Below are the code and all the weights of a small trained network. Each question names an input and a class and asks about switching units off, where a switched-off unit gives its printed mean instead of its output.

import numpy as np


def w(rows, s, z=0):
    codes = np.array(rows[::2]) - 128.0
    scale = np.full(codes.shape[1], s)
    scale[-1] = z or s
    return codes * scale


def norm(h):
    return h / np.sqrt((h * h).mean(-1, keepdims=True) + 1e-5)


def f(y):
    return y / 2 * (1 + np.tanh(0.7978845608 * (y + 0.044715 * y**3)))


def log_softmax(a):
    a = a - a.max(-1, keepdims=True)
    return a - np.log(np.exp(a).sum(-1, keepdims=True))


def net(x, mask):
    res = np.array(x, float).reshape(1, 8) / 4 @ E
    u = 0
    for l in range(2):
        y = f(norm(res) @ A[l][:, :-1].T + A[l][:, -1])
        res = res + np.where(mask[u : u + 5], y, B[l][:, -1]) @ B[l][:, :-1]
        u += 5
    return log_softmax(norm(res)[-1] @ U[:, :-1].T + U[:, -1])


A, B = {}, {}
E = w([
[77,121,93,111,205,147,78,121,86,152,79],'x0',
[140,96,50,114,49,121,125,22,70,203,108],'x1',
[157,169,227,143,70,142,166,217,104,100,127],'x2',
[158,54,160,186,146,46,168,128,97,42,126],'x3',
[160,117,75,192,181,192,119,140,97,213,118],'x4',
[198,65,128,201,57,176,2,136,152,120,86],'x5',
[106,171,117,148,172,112,136,138,178,56,98],'x6',
[123,171,188,89,78,99,90,149,117,84,127],'x7',
],0.0072)
A[0] = w([
[254,98,105,130,53,113,186,160,61,114,190,65],'0.n0',
[110,165,167,161,95,130,121,186,159,47,111,111],'0.n1',
[210,92,155,118,148,113,136,128,172,105,72,111],'0.n2',
[181,190,147,83,183,140,125,67,178,83,114,251],'0.n3',
[36,148,136,78,194,50,194,105,143,195,161,144],'0.n4',
],0.0073,0.0017)
B[0] = w([
[99,69,79,162,127,92,90,90,127,118,208,212],'0.n0',
[120,132,244,131,203,83,151,208,110,63,107,215],'0.n1',
[130,78,111,158,123,131,191,111,35,97,174,154],'0.n2',
[151,103,129,110,57,176,58,205,104,171,254,178],'0.n3',
[112,149,164,100,202,61,199,192,73,64,129,253],'0.n4',
],0.0091,0.0055)
A[1] = w([
[254,180,167,197,83,73,167,139,144,159,37,4],'1.n0',
[137,49,189,68,114,103,128,170,126,101,141,79],'1.n1',
[192,39,113,196,94,180,145,79,186,89,186,224],'1.n2',
[39,197,134,152,98,41,228,52,70,161,85,214],'1.n3',
[107,92,223,146,106,49,114,140,194,105,76,146],'1.n4',
],0.0067,0.0017)
B[1] = w([
[97,100,213,107,125,157,163,103,134,163,44,125],'1.n0',
[124,181,197,110,113,175,182,121,36,143,140,226],'1.n1',
[100,123,140,32,192,112,140,124,222,173,137,240],'1.n2',
[139,11,227,109,73,132,203,202,152,128,151,254],'1.n3',
[117,151,167,2,131,104,30,220,24,12,156,214],'1.n4',
],0.0082,0.0046)
U = w([
[221,241,81,152,54,136,45,84,178,231,4,2],'0',
[156,197,251,31,130,81,182,213,84,101,170,253],'1',
[246,13,59,132,147,128,73,94,253,218,127,220],'2',
],0.0055,0.0017)

Each question gives the input, the list of numbers given to net, and the class t.
The units are the neurons (one row each of A and B). Each row of codes is followed by its name. A weight is (code - 128) times the scale printed after its matrix; where a second scale follows, it is the last column's (A, B and U).
mask holds one flag per neuron, layer by layer. A switched-off neuron (its flag False) gives its mean, the last column of its row in B, instead of its output. The means were averaged over made-up inputs and are rounded, as every weight is.
A unit's drop is (log p(t) with every unit on - log p(t) with that unit switched off) / (log p(t) with every unit on - log p(t) with every unit switched off).
The circuit of an input: a set's keep is (log p(t) with only the set's units on - log p(t) with every unit switched off) / (log p(t) with every unit on - log p(t) with every unit switched off). Starting from all 10 units, units are removed one at a time, each time the one whose removal leaves the highest keep (on an exact tie, the one counted first), for as long as the keep stays at least 0.8.
circuit, biggest first: the units of the circuit, biggest drop first
k most important neurons: the k neurons with the biggest drops, biggest first
top k neurons in layer l: the k neurons of layer l with the biggest drops, biggest first
drop when u is switched off: that unit's drop, to one decimal
input [-5,-3,-3,-8,8,2,-4,6], class 2: circuit, biggest first -> (0.n4)
input [-5,4,5,7,4,2,-6,3], class 2: circuit, biggest first -> (0.n0 0.n4)
input [4,-5,-6,-2,-6,3,-7,0], class 2: circuit, biggest first -> (0.n1 0.n4)
input [5,-4,-6,-7,1,1,3,2], class 0: circuit, biggest first -> (1.n3 0.n1)
input [4,-5,-7,2,5,-1,-3,7], class 2: circuit, biggest first -> (0.n1 1.n4)
input [2,6,-2,-1,-8,2,3,-6], class 2: circuit, biggest first -> (0.n1 1.n4)
input [-6,4,5,8,7,3,5,-1], class 2: circuit, biggest first -> (0.n0 0.n4)
input [8,-2,-2,-3,-8,6,-8,4], class 0: circuit, biggest first -> (0.n4 0.n1 1.n3)
input [-4,-5,-6,-8,4,3,-4,8], class 2: 2 most important neurons -> (0.n4 1.n1)
input [8,2,1,-2,-4,7,0,-3], class 0: 2 most important neurons -> (1.n3 0.n0)
input [6,0,0,0,3,3,-1,0], class 2: top 2 neurons in layer 1 -> (1.n1 1.n4)
input [-3,2,2,8,5,8,-4,3], class 2: top 2 neurons in layer 0 -> (0.n0 0.n4)
input [5,7,8,-8,-5,2,4,2], class 0: drop when 0.n4 is switched off -> 0.6
input [7,-2,-6,-8,-2,3,4,7], class 0: drop when 0.n3 is switched off -> -0.1
input [-3,8,8,-7,-2,8,-6,7], class 0: drop when 0.n3 is switched off -> 0.1
